Here is a tiny trained network, its code and every weight. The questions are about switching its units off for an input and a class, where a switched-off unit gives its printed mean instead of its output.

import numpy as np


def w(rows, s, z=0):
    codes = np.array(rows[::2]) - 128.0
    scale = np.full(codes.shape[1], s)
    scale[-1] = z or s
    return codes * scale


def norm(h):
    return h / np.sqrt((h * h).mean(-1, keepdims=True) + 1e-5)


def f(y):
    return np.maximum(y, 0)


def log_softmax(a):
    a = a - a.max(-1, keepdims=True)
    return a - np.log(np.exp(a).sum(-1, keepdims=True))


def net(x, mask):
    res = np.array(x, float).reshape(1, 2) / 4 @ E
    u = 0
    for l in range(3):
        y = f(norm(res) @ A[l][:, :-1].T + A[l][:, -1])
        res = res + np.where(mask[u : u + 13], y, B[l][:, -1]) @ B[l][:, :-1]
        u += 13
    return log_softmax(norm(res)[-1] @ U[:, :-1].T + U[:, -1])


A, B = {}, {}
E = w([
[54,205,2],'x0',
[237,249,157],'x1',
],0.01)
A[0] = w([
[102,74,37,129],'0.n0',
[114,50,109,176],'0.n1',
[2,189,85,168],'0.n2',
[230,126,124,187],'0.n3',
[70,62,166,151],'0.n4',
[124,144,44,80],'0.n5',
[94,138,217,95],'0.n6',
[237,53,101,196],'0.n7',
[99,86,181,44],'0.n8',
[250,205,110,4],'0.n9',
[100,127,146,110],'0.n10',
[174,77,140,62],'0.n11',
[118,204,109,122],'0.n12',
],0.0091,0.004)
B[0] = w([
[165,143,137,198],'0.n0',
[188,166,224,206],'0.n1',
[174,131,236,253],'0.n2',
[125,79,174,226],'0.n3',
[101,254,165,212],'0.n4',
[61,165,137,182],'0.n5',
[87,134,172,163],'0.n6',
[81,224,39,216],'0.n7',
[141,146,100,159],'0.n8',
[117,241,219,221],'0.n9',
[140,128,146,136],'0.n10',
[105,124,213,157],'0.n11',
[208,100,158,200],'0.n12',
],0.0047,0.0054)
A[1] = w([
[120,86,115,111],'1.n0',
[125,118,191,205],'1.n1',
[248,107,122,130],'1.n2',
[99,60,148,195],'1.n3',
[152,196,150,148],'1.n4',
[134,120,73,89],'1.n5',
[141,79,163,57],'1.n6',
[102,161,26,85],'1.n7',
[123,169,72,251],'1.n8',
[176,121,106,102],'1.n9',
[110,128,65,170],'1.n10',
[179,172,129,65],'1.n11',
[139,169,155,151],'1.n12',
],0.017,0.0033)
B[1] = w([
[111,158,77,139],'1.n0',
[150,96,97,231],'1.n1',
[97,150,90,182],'1.n2',
[127,206,75,185],'1.n3',
[85,148,148,254],'1.n4',
[127,86,132,133],'1.n5',
[166,69,141,162],'1.n6',
[190,12,151,175],'1.n7',
[183,47,195,196],'1.n8',
[79,162,118,135],'1.n9',
[153,80,128,154],'1.n10',
[140,128,107,202],'1.n11',
[81,113,146,219],'1.n12',
],0.011,0.0093)
A[2] = w([
[71,176,67,249],'2.n0',
[137,109,100,75],'2.n1',
[94,87,61,88],'2.n2',
[75,93,132,198],'2.n3',
[134,72,100,2],'2.n4',
[193,146,166,249],'2.n5',
[75,105,145,111],'2.n6',
[9,89,139,113],'2.n7',
[119,80,133,180],'2.n8',
[105,112,77,113],'2.n9',
[157,144,161,229],'2.n10',
[95,100,60,108],'2.n11',
[133,160,95,135],'2.n12',
],0.015,0.0031)
B[2] = w([
[211,44,106,186],'2.n0',
[90,153,180,138],'2.n1',
[207,225,134,168],'2.n2',
[146,174,151,193],'2.n3',
[135,181,165,161],'2.n4',
[114,34,62,254],'2.n5',
[115,178,164,168],'2.n6',
[79,190,139,207],'2.n7',
[182,125,70,195],'2.n8',
[239,176,81,152],'2.n9',
[159,47,3,224],'2.n10',
[171,254,139,164],'2.n11',
[236,121,80,143],'2.n12',
],0.0059,0.0076)
U = w([
[194,12,116,217],'0',
[237,249,99,120],'1',
[19,214,173,183],'2',
[59,101,115,26],'3',
[55,97,124,1],'4',
[40,87,123,8],'5',
],0.018,0.0079)

Each question gives the input, the list of numbers given to net, and the class t.
The units are the neurons (one row each of A and B). Each row of codes is followed by its name. A weight is (code - 128) times the scale printed after its matrix; where a second scale follows, it is the last column's (A, B and U).
mask holds one flag per neuron, layer by layer. A switched-off neuron (its flag False) gives its mean, the last column of its row in B, instead of its output. The means were averaged over made-up inputs and are rounded, as every weight is.
A unit's drop is (log p(t) with every unit on - log p(t) with that unit switched off) / (log p(t) with every unit on - log p(t) with every unit switched off).
most important unit: the unit with the biggest drop
top k neurons: the k neurons with the biggest drops, biggest first
top k neurons in layer l: the k neurons of layer l with the biggest drops, biggest first
drop when u is switched off: that unit's drop, to one decimal
input [4,2], class 0: most important unit	1.n8
input [8,8], class 0: top 2 neurons in layer 0	(0.n1, 0.n4)
input [4,1], class 0: top 2 neurons	(1.n8, 0.n9)
input [-4,-6], class 1: top 2 neurons in layer 1	(1.n3, 1.n8)
input [1,3], class 2: top 3 neurons	(1.n4, 1.n12, 1.n3)
input [-3,-4], class 1: top 4 neurons in layer 1	(1.n3, 1.n8, 1.n1, 1.n7)
input [-5,-7], class 1: top 2 neurons	(1.n3, 1.n8)
input [-3,1], class 2: top 2 neurons in layer 1	(1.n8, 1.n7)
input [-6,-7], class 1: top 2 neurons in layer 0	(0.n2, 0.n9)
input [1,2], class 2: top 3 neurons	(1.n4, 1.n12, 1.n3)
input [2,2], class 2: top 2 neurons in layer 1	(1.n4, 1.n12)
input [5,5], class 0: top 4 neurons	(1.n8, 0.n1, 1.n3, 2.n5)
input [-1,-2], class 2: drop when 0.n4 is switched off	0.3
input [8,-5], class 0: most important unit	1.n7
input [8,7], class 0: drop when 1.n7 is switched off	0.3
input [3,-2], class 2: drop when 0.n2 is switched off	2.3
input [-3,-7], class 1: drop when 2.n10 is switched off	0.0
